Here is a tiny trained network, its code and every weight. The questions are about switching its units off for an input and a class, where a switched-off unit gives its printed mean instead of its output.

import numpy as np


def w(rows, s, z=0):
    codes = np.array(rows[::2]) - 128.0
    scale = np.full(codes.shape[1], s)
    scale[-1] = z or s
    return codes * scale


def norm(h):
    return h / np.sqrt((h * h).mean(-1, keepdims=True) + 1e-5)


def f(y):
    return y / 2 * (1 + np.tanh(0.7978845608 * (y + 0.044715 * y**3)))


def log_softmax(a):
    a = a - a.max(-1, keepdims=True)
    return a - np.log(np.exp(a).sum(-1, keepdims=True))


def net(x, mask):
    res = np.array(x, float).reshape(1, 3) / 4 @ E
    u = 0
    for l in range(2):
        y = f(norm(res) @ A[l][:, :-1].T + A[l][:, -1])
        res = res + np.where(mask[u : u + 10], y, B[l][:, -1]) @ B[l][:, :-1]
        u += 10
    return log_softmax(norm(res)[-1] @ U[:, :-1].T + U[:, -1])


A, B = {}, {}
E = w([
[20,90,85,123,125,254,91],'x0',
[116,107,203,205,48,159,189],'x1',
[105,186,194,131,71,116,102],'x2',
],0.0085)
A[0] = w([
[104,176,170,165,147,126,110,190],'0.n0',
[121,149,249,147,103,74,188,47],'0.n1',
[145,170,128,103,167,39,101,70],'0.n2',
[29,91,150,164,92,90,145,239],'0.n3',
[100,120,80,29,118,131,54,79],'0.n4',
[196,153,59,163,126,114,217,64],'0.n5',
[104,82,43,110,158,56,2,105],'0.n6',
[88,139,155,111,116,41,107,4],'0.n7',
[151,147,93,95,61,164,71,110],'0.n8',
[195,170,118,114,146,49,164,124],'0.n9',
],0.008,0.0015)
B[0] = w([
[129,88,97,125,167,38,223,154],'0.n0',
[212,108,133,108,108,70,129,238],'0.n1',
[63,86,170,134,190,154,104,217],'0.n2',
[93,148,117,188,30,149,173,181],'0.n3',
[211,139,92,112,177,57,221,196],'0.n4',
[131,80,118,10,156,146,180,186],'0.n5',
[170,92,134,163,81,105,215,223],'0.n6',
[20,110,185,131,69,235,35,154],'0.n7',
[164,71,78,120,173,143,110,142],'0.n8',
[95,22,91,78,152,254,63,253],'0.n9',
],0.0058,0.006)
A[1] = w([
[63,80,26,123,180,190,98,189],'1.n0',
[244,115,194,147,100,103,137,252],'1.n1',
[92,159,147,101,143,109,16,62],'1.n2',
[51,89,131,182,81,152,220,131],'1.n3',
[150,175,171,100,131,85,1,80],'1.n4',
[121,136,94,18,184,111,185,130],'1.n5',
[112,101,178,88,88,217,112,59],'1.n6',
[39,183,147,90,17,164,100,119],'1.n7',
[86,188,19,105,169,161,106,234],'1.n8',
[118,196,110,82,94,120,66,230],'1.n9',
],0.0073,0.0018)
B[1] = w([
[138,184,110,88,71,99,83,253],'1.n0',
[155,147,91,151,101,169,60,214],'1.n1',
[82,123,25,167,165,134,97,136],'1.n2',
[77,175,120,146,188,113,167,207],'1.n3',
[125,110,56,121,210,101,102,148],'1.n4',
[254,59,201,88,90,179,167,232],'1.n5',
[127,144,134,157,193,88,199,162],'1.n6',
[176,42,138,99,203,132,175,177],'1.n7',
[172,129,184,74,71,137,69,189],'1.n8',
[185,117,56,144,122,97,93,129],'1.n9',
],0.0081,0.0064)
U = w([
[45,110,134,178,192,156,220,181],'0',
[133,183,169,202,25,85,118,89],'1',
[61,209,81,68,70,161,109,4],'2',
[102,109,70,137,209,63,35,107],'3',
[254,50,135,42,97,135,102,210],'4',
],0.012,0.0025)

Each question gives the input, the list of numbers given to net, and the class t.
The units are the neurons (one row each of A and B). Each row of codes is followed by its name. A weight is (code - 128) times the scale printed after its matrix; where a second scale follows, it is the last column's (A, B and U).
mask holds one flag per neuron, layer by layer. A switched-off neuron (its flag False) gives its mean, the last column of its row in B, instead of its output. The means were averaged over made-up inputs and are rounded, as every weight is.
A unit's drop is (log p(t) with every unit on - log p(t) with that unit switched off) / (log p(t) with every unit on - log p(t) with every unit switched off).
The circuit of an input: a set's keep is (log p(t) with only the set's units on - log p(t) with every unit switched off) / (log p(t) with every unit on - log p(t) with every unit switched off). Starting from the 12 units with the biggest drops (on a tie, the unit counted first), units are removed one at a time, each time the one whose removal leaves the highest keep (on an exact tie, the one counted first), for as long as the keep stays at least 0.8.
units of the circuit, in order: the units of the circuit, biggest drop first
unit that matters most: the unit with the biggest drop
top k neurons: the k neurons with the biggest drops, biggest first
k most important neurons of layer l: the k neurons of layer l with the biggest drops, biggest first
drop when u is switched off: that unit's drop, to one decimal
input [-7,-8,7], class 3: units of the circuit, in order : [1.n2; 1.n4; 0.n2]
input [-2,-5,5], class 3: top 4 neurons : [0.n7; 0.n5; 0.n2; 1.n2]
input [-5,-4,3], class 3: units of the circuit, in order : [0.n7; 1.n2; 0.n2; 1.n4]
input [1,2,7], class 1: units of the circuit, in order : [0.n9]
input [0,4,4], class 1: 2 most important neurons of layer 0 : [0.n1; 0.n9]
input [-1,0,7], class 3: top 3 neurons : [1.n5; 0.n6; 1.n4]
input [-1,2,3], class 1: top 2 neurons : [0.n1; 1.n5]
input [-2,2,5], class 1: 4 most important neurons of layer 0 : [0.n1; 0.n0; 0.n9; 0.n5]
input [6,-1,-1], class 2: 2 most important neurons of layer 0 : [0.n5; 0.n1]
input [-6,0,4], class 3: 3 most important neurons of layer 0 : [0.n6; 0.n7; 0.n4]
input [-5,-5,5], class 3: top 2 neurons : [0.n7; 1.n2]
input [1,2,-5], class 2: 3 most important neurons of layer 0 : [0.n4; 0.n1; 0.n6]
input [3,3,-8], class 2: top 2 neurons : [1.n0; 0.n6]
input [5,1,-4], class 2: unit that matters most : 1.n0
input [3,7,4], class 0: top 3 neurons : [1.n7; 1.n3; 1.n0]
input [6,-3,8], class 4: top 2 neurons : [1.n7; 0.n4]
input [5,6,5], class 0: drop when 1.n7 is switched off : 0.1
input [4,6,2], class 0: drop when 0.n2 is switched off : 0.0
